Known rows, with every step that occurs:
P > K > T > Z > Q: [ 282  -87  228 -128  255   96  -43 -123  -89 -277  287 -834  111  337
 -188 -248 -143 -188 -340 -224 -490 -229 -331   35   55  -36 -156  -20
  223  493  285  195  100  -47   22 -149 -150  -40 -172  -27 -257   26
  159]
C > R > Z > Q > T: [ -73 -298  262 -338  350  -92 -718 -529  -16 -586   12 -609  -57  468
    6 -169 -270 -337 -105 -353 -539 -176   66 -133  203   19   78   74
  359  574  247   -9 -173  102  -40 -415  -67  122    1  -92 -190 -125
  431]
P > Q > Z > W > C > L > G: [ 204  165   75 -503  145  292 -454 -421   -2 -586  266 -575  327  660
 -326 -477  134 -206  -81  -60 -254 -267 -163   24  -10 -153  425 -299
  104  129  373  -34 -149  225  -22 -217 -541   25 -344  169 -304   34
  120]
H > L > P > K > T > Z > W: [ 323 -103  273 -236  214  185 -222  -47 -213 -428  187 -554   33  360
 -167 -369   54 -242 -205 -344 -486 -335 -192 -116   77 -325 -164 -151
  205  628  644  448  350 -130 -107 -188 -173   24 -180 -116 -294   91
  316]
G > T > Z > W > Q > P: [ -70   60  382 -423   58   83 -496 -267 -255 -269  247 -286  -26  506
 -438 -255 -357 -594 -240 -312 -275  -85   46 -361  163 -116  -18 -186
  688  247  403  -19   18  104  -75 -743    1 -182 -309 -194 -118 -343
  -63]
H > L > G > Z: [ 176  -20  148 -386  281  258 -306 -411  -59 -393  -35 -309 -137  588
 -259 -419   96 -215 -117 -231 -355 -146 -115  -90  -12   -6  218 -272
   64  604  630  293    1   51   61 -484 -368   44 -318  -16  -34  -14
  231]
R > Z > W > Q: [  88 -365  268 -517  339  130 -385 -665   80 -441   -9 -466  100  613
 -285  -44 -199 -129 -244 -264 -317 -119  205 -225  168 -337   25 -139
  661  516  266   83  382   93  -49 -354   36   27 -243  -63 -113   96
 -105]
C > H > L > K: [ 294  -39  -99  -93  182  227 -384 -107   67 -520  321 -390 -160  499
 -308 -332  -38  217 -114 -354 -441  -10  -37 -149    6  -42  288 -293
   47  684  701  446  188  102 -164 -249 -229  -37 -163  -94    9  -72
  233]
H > L > K > T > Z > W: [ 243 -103  283 -263  218  190 -282 -180 -149 -419   59 -494 -155  399
 -361 -310   27 -130 -213 -346 -458 -269  -87 -258  -11 -272 -315 -173
  107  672  699  462  376  153 -110 -280 -278   51 -351 -283 -178  -11
  212]
W > C > H > L > P > Q: [ 313  -44 -168 -458  116  165 -465 -121  150 -651  413 -520   13  703
 -313 -229   -3  189 -226 -241 -456    4 -367 -119   35  -62  483 -326
   74  618  514  246  161  -64 -114 -102 -205  -30 -189  176  -19   15
  -11]
T > Z > Q > L > K: [ 361  -88  208 -386  103  125 -197 -262  -91  -94  129 -450  -12  245
 -346 -301  -44 -388 -339 -215 -324 -215  -76 -269   69  179  -39 -268
  322  364  297  182 -234    8  -31 -321 -450    2 -258 -243 -121 -278
  152]
P > L > Z > Q: [ 350 -115  234 -451  296  257 -274 -308  -14 -388  -72 -504  110  338
 -302 -278 -131   10 -109 -141 -428  -78 -114 -100  -81 -119  185 -137
  296  490  321  -48  -11 -196  176 -121 -323  346  -71   82 -164  212
  343]
Z > W > Q > L > P > K > T: [ 141  -87   99 -195  118  382 -419 -258   45 -440  269 -765  245  557
 -232 -192  -25 -209 -212 -181 -386 -332  -24 -121  231 -367  130 -296
  519  406  254  -74  609 -251 -154 -245 -135  201 -246  -85 -372  179
   10]
T > Z > Q > P > L: [ 444  -79  358 -479  131   54 -278 -169 -130 -200  120 -243   64  311
 -305 -279 -231 -334 -172 -100 -475  -43  -37  -57   -4  144   15 -271
  420  290  184  115 -231  100   91 -329 -315  -17  -94   61 -169 -157
  192]
Q > L > G > Z: [   0   56   19 -466  214  353 -270 -422    6 -300  -32 -256  -24  545
 -234 -312    2 -472 -216  -58 -257 -194  -35 -120  139  163  308 -434
   88  410  280   42 -111   -1   71 -554 -476  153 -299   27 -154  -40
  204]
W > Q > L > K > T: [  50  -54  -20 -232  169  310 -568 -399  128 -472  190 -744  -35  567
 -347   30 -113  -39 -286    2 -442 -186  -50 -134  103 -242  187 -412
  303  514  185   98  452  -18  -98 -354 -256  166 -393 -196 -193   79
 -125]
G > Z > Q > P > L > K: [ 371   31  299 -401  273  264 -240 -299  137 -209  -25 -479   85  292
 -449 -378 -126 -317  -22 -134 -522  -45  280  -85  -60  -14  178 -467
  153  314  360 -253  -84  -51  130 -302 -438  303 -193   94 -117   24
  385]
K > T > Z > W: [ -77  -89  329 -322  188   78 -111 -137 -193 -367  142 -418  -87  431
 -206 -216 -152 -265 -343 -300 -306 -162 -219 -166  144 -250 -307  -17
  325  554  334  237  370  198  -30 -339  -94  -60 -266 -130 -239  -60
   86]
G > T > Z > W > Q > L > K > H > C > R: [-336   30  394 -199  119  313 -736 -333 -339 -618  375 -437 -171  449
 -497 -379 -201 -392  -88 -379 -302 -334 -127 -423  177  145  -54 -213
  344  487  581   92  392  -23 -199 -724 -174 -120 -269 -250 -231 -343
 -184]
W > Q > P > L > G > T: [  82  116   80 -363  104  323 -837 -378  -94 -519  161 -403  106  655
 -453 -119 -313 -346 -131   66 -440  -44  -18  -70  -37 -164  439 -456
  523  256  199 -104   -5   21   24 -537 -240   69 -201   63 -133   48
  -26]
G > T > Z > W > Q > P > L > K > H > C: [ -43   19  450 -391  167  328 -641 -359 -283 -540  230 -323  -37  370
 -633 -329 -335 -327  -14 -197 -425 -205  -37 -273  -50  -63  -14 -380
  333  354  509    4  448   71  -71 -644 -249  -29 -241  -73 -201 -106
 -181]
Q > T > Z > W > C > R > P > K > H: [-159 -186  183 -482  312   36 -269 -208   54 -473  444 -416  -19  524
 -246 -212 -458 -354  -11 -383 -539 -404 -158 -215  299  248 -172  -95
  290  412  516  105   89  322 -308 -713 -159   62  -52   -3 -246 -118
  250]
H > L > G > Z > Q > P > K > T: [ 396   90  239 -380  246  326 -362 -451    9 -390   91 -716   46  529
 -327 -505   54 -288  -37 -189 -633 -265  -55   79    9   92   55 -363
  -52  589  533   52   52  -82   83 -328 -493  234 -284  -13 -165   44
  370]
Q > P > K > T > Z > W > C: [ 206   67  132 -521  176  176 -198 -139   28 -342  413 -585  140  510
 -365 -141 -239 -312 -116 -145 -554 -203   40   10  151  133 -244 -366
  214  377  312  166  248  197 -122 -346 -189   33 -224    6 -245  107
   68]
G > T > Z > W > Q > L: [-103  -65  346 -400   40  177 -395 -278 -251 -281  135 -284  -17  561
 -391 -240 -240 -593 -362 -314 -191 -202 -176 -459  209  -95   51 -161
  604  310  370   -1  134  -36  -71 -729  -22 -136 -395 -172 -244 -374
 -145]
C > R > W > T > Z > Q > P > K > H > L: [ 114 -178  611 -310  286   51 -556 -419  -99 -553  417 -607 -199  470
 -375  -50 -334  -35 -116 -377 -725 -268 -175  -46  247  460 -245 -408
  192  505  442  167  -22  108  -60 -440 -257 -116 -107   63 -141  -93
  330]
W > C > L > Z > Q > P > K: [ 204  318   95 -703  234  193 -325 -225  165 -358  523 -723   79  505
 -510 -212  -22  158  -31 -128 -570 -156   63   71   60  376  223 -477
  165  401  404   53  -80  -30 -162 -268 -396  152 -304  -70  -70   54
  209]
Q > T > Z > W > C > H > L > P > K: [ 240 -185   23 -479   33  122 -268  -93 -102 -389  408 -466   55  577
 -263 -390 -103 -343 -133 -522 -465 -306 -221 -134  115  -63  109 -265
  163  471  656  223   98  113 -338 -525 -220    6 -174 -125 -185 -156
  206]
K > T > Z > W > Q > P > L: [ 102  -68  372 -412  109  222 -374 -167 -152 -464  186 -393   47  582
 -392 -119 -275 -245 -230  -84 -487 -132  -52  -45   72 -306 -173 -316
  453  429  191  103  432  176  -26 -397 -136   54 -258   21 -308   39
  -73]
H > T > Z > Q > L > P > K: [ 473 -235  322 -248  187  121 -311 -213 -299 -334  210 -551  167  405
 -106 -393  -14 -438 -404 -462 -423 -255  -39 -140  132  194  209 -239
  254  458  409  197 -113  -26   19 -315 -376  -98 -119 -165 -165 -112
  221]
C > T > Z > Q > L > G: [  40   79  307 -458  -45   45 -408 -126 -243 -387  353 -363  -89  427
 -182 -285   15 -513 -453 -251 -241 -253 -299 -145  -18  481  133 -279
  420  313  250  129 -611  115  -37 -430 -575  -21 -241 -256 -171 -356
  363]
W > Z > Q > L > K > H > C > R > P: [ -40  -42  248 -450  209  310 -473 -528  246 -606  238 -515  -67  234
 -416 -173  -36   79   -7 -177 -425 -452 -122 -307  236  334  -90 -275
  154  564  512  -50  635  -29 -188 -239 -541  105 -148 -176 -168 -253
  157]
W > T > Z > Q > P > L: [ 199 -127  423 -523  178   28 -217 -315 -190 -337   83 -385   29  458
 -410  -93 -270 -232 -280 -143 -372  -35 -269  -29   71  -43 -159 -375
  400  304  237 -104  -86   22   -7 -365 -257  -40 -103   37  -80 -158
  222]
K > H > W > T > Z: [-223 -262  473 -576  387  -61 -220 -485 -157 -609  239 -136 -276  461
 -295   51 -321  185 -372 -209 -271  -40 -372  -81  205  153 -195 -408
  182  587  340  276  666   81  -41 -574 -163 -134 -171   -6  -27   10
  -32]
H > C > R > W > Z > Q > P: [  75  -62  366 -402   71   94 -775 -503   31 -597  331 -475 -123  329
 -283 -126   10   -1   41 -312 -624 -234  119 -109   49  385  -34 -213
  243  476  390  107  286  243    5 -334 -325 -169  -98  -26 -131  -98
  193]
G > T > Z > W > C: [-180  -25  287 -568   89   64 -203 -183 -209 -290  186 -310  -58  512
 -430 -222 -209 -530 -344 -427 -166 -125 -306 -467  140  -29  -80  -84
  435  395  495   40  132  108  -94 -561  -22 -180 -366 -133 -138 -309
  -79]
K > H > C > R: [-284  -81  227  -89  412  130 -657 -350  -72 -805  363 -399 -258  384
  -37 -272 -172  262  175 -204 -434  -95 -219   47  141  313  160  -12
  122  675  411  309  588  107  -35 -428 -101 -114   12   83 -160   52
  -27]
Q > P > K > H > L > G > T > Z > W > C: [ 147  121  255 -617  201  335 -455 -378 -109 -420  351 -420   51  546
 -535 -342 -281 -415    4 -203 -471 -311 -165 -122  154  409  -34 -483
  144  370  565  131  168   82 -137 -566 -384   13 -296  -36 -167  -66
  -18]
C > R > Z > W > Q > P: [ -58 -127  272 -363  285  109 -797 -465   -3 -633  244 -413   20  646
 -243 -103 -291 -269  -16 -262 -475 -106  491 -160  292  -32  -31 -199
  665  487  298  110   88  155 -138 -458   48   19  -46  -57 -137  -16
  138]
Q > T > Z > W > C > H > L: [ 111 -258  114 -588   27   46 -286 -228  -68 -407  278 -266 -114  707
 -278 -327 -159 -230 -130 -520 -411 -185 -262 -206  126   49   60 -181
  175  517  595  221  181  342 -270 -684 -170  -52 -297 -133 -141 -303
   39]

Rows:
[ 385 -186  313 -178  371  303 -488 -308 -134 -509   42 -429  155  506
 -309 -350 -230 -244 -327 -199 -406 -290   27 -223   77  143  157 -280
   81  249  403   81   -9  140   72 -392 -440   44 -252   27 -212   92
   17]
P > Q > L > K > H > T > Z > W
[ -48 -132  275  -59  498   46 -352  -61 -111 -682  514 -336  -90  489
 -116 -241 -431 -117 -140 -408 -587 -240   20 -167  292  376  -40  -57
  236  638  625  476  -26  296 -116 -522 -105 -178  130   80 -124  -35
  366]
C > R > P > K > H > T > Z
[  83 -312  502 -589  227  138 -255 -651 -123 -424  265 -635  -91  245
 -380  -29 -117  -85 -333 -303 -545 -378 -448 -115  132  214 -118 -511
   78  510  267   57  311  -78   12 -350 -481  -73 -173   40 -174   36
  130]
R > W > T > Z > Q > L > P > K > H > C
[ 263  -58  345 -450  183  101 -256 -296 -176 -305  105 -505   33  357
 -552 -107 -235 -259 -287 -149 -386  -89 -133  -88  -11 -106 -219 -480
  329  285  344  -90 -164   31  -72 -292 -396   30 -121  -96  -17 -109
  301]
W > T > Z > Q > P > L > K
[-324 -167  347 -918  253  178 -790 -814   -5 -844  180 -359 -146  620
 -416  -76 -193 -203 -290 -239 -420 -255 -297 -345  298  565   95 -502
   49  773  237  -28  542 -116  -19 -467 -421  206 -232  -23 -195 -103
  -32]
K > H > W > C > R > Z > Q > L > G > T
[ 268 -145  343 -304  297  280 -676 -364 -124 -570  275 -399   -2  577
 -489  -59 -419  -30 -157  -79 -550  -51  168   22   -3   36  256 -607
  328  387  297  171  289  286  -32 -513 -348  -15 -226  -35  -46  108
 -229]
W > Q > P > L > K > H > T > Z
[ 337   -7  193 -407  391  308 -602 -551  133 -496  369 -672   -1  544
 -374 -138 -353  215  132  -16 -637 -143  141  127  127  144  214 -439
  328  492  427  221  324 -106  -45 -511 -205  187 -226  -46  -52  230
  -70]
W > Q > P > K > H > L > Z
[ -77   72   99 -238  131  190 -293  112 -173 -526  542 -768   94  434
 -255 -229  -30 -370 -256 -370 -394 -310 -188 -116  210 -169 -193 -186
  310  562  467  215  232  -94 -256  -99 -129    2  -76  -93 -261   78
  227]
L > P > K > T > Z > W > C > R
[ 100 -149  343 -776  285  -96  -60 -211  203 -559  668 -341  -61  399
 -361  -67 -266   53 -327 -295 -588 -277 -271 -244   89  615 -126 -367
  268  574  476  290  184  129 -121 -413 -373   44  -81   63 -136  -35
  302]
R > P > K > H > W > C > T > Z > Q
[ 177   55  119 -646  186  231 -504 -223   96 -613  203 -536  150  647
 -287 -179  -88 -187 -259 -104 -387 -247  -77 -224    3  251  236 -268
  226  250  335  -99 -314  -74   52 -341 -382  331 -282   68 -248  167
  265]
P > Q > L > Z > W > C > T
[ -24   36  -13 -512  -28  344 -422 -283  -37 -558  327 -386   -8  799
 -512 -429   27 -167 -164 -531 -221 -135 -330 -376  126   36  230 -262
  236  605  706   11  362   67 -219 -379 -233  -20 -328  -85  -66 -212
  -16]
Z > W > C > H > L > G > T
[ -91    9  212 -482  479  233 -383 -479  154 -629  481 -549    9  465
 -368 -348 -274  273  188 -232 -690 -450   72  -57  110   23  119 -183
  243  526  663  124  460  111 -252 -725 -274  206  -95  -24 -196  175
  275]
R > P > K > H > C > L > Z > W > Q > T
[ 219 -299  237 -782  -74  113 -347 -389  -11 -419  432 -426 -105  595
 -424  -69  -39 -176 -566 -605 -521 -135 -206 -360  177  350  305 -598
  102  669  291  141   92  262  -33 -285 -515 -128 -317  -42  -29 -202
    3]
R > W > C > H > T > Z > Q > L > P
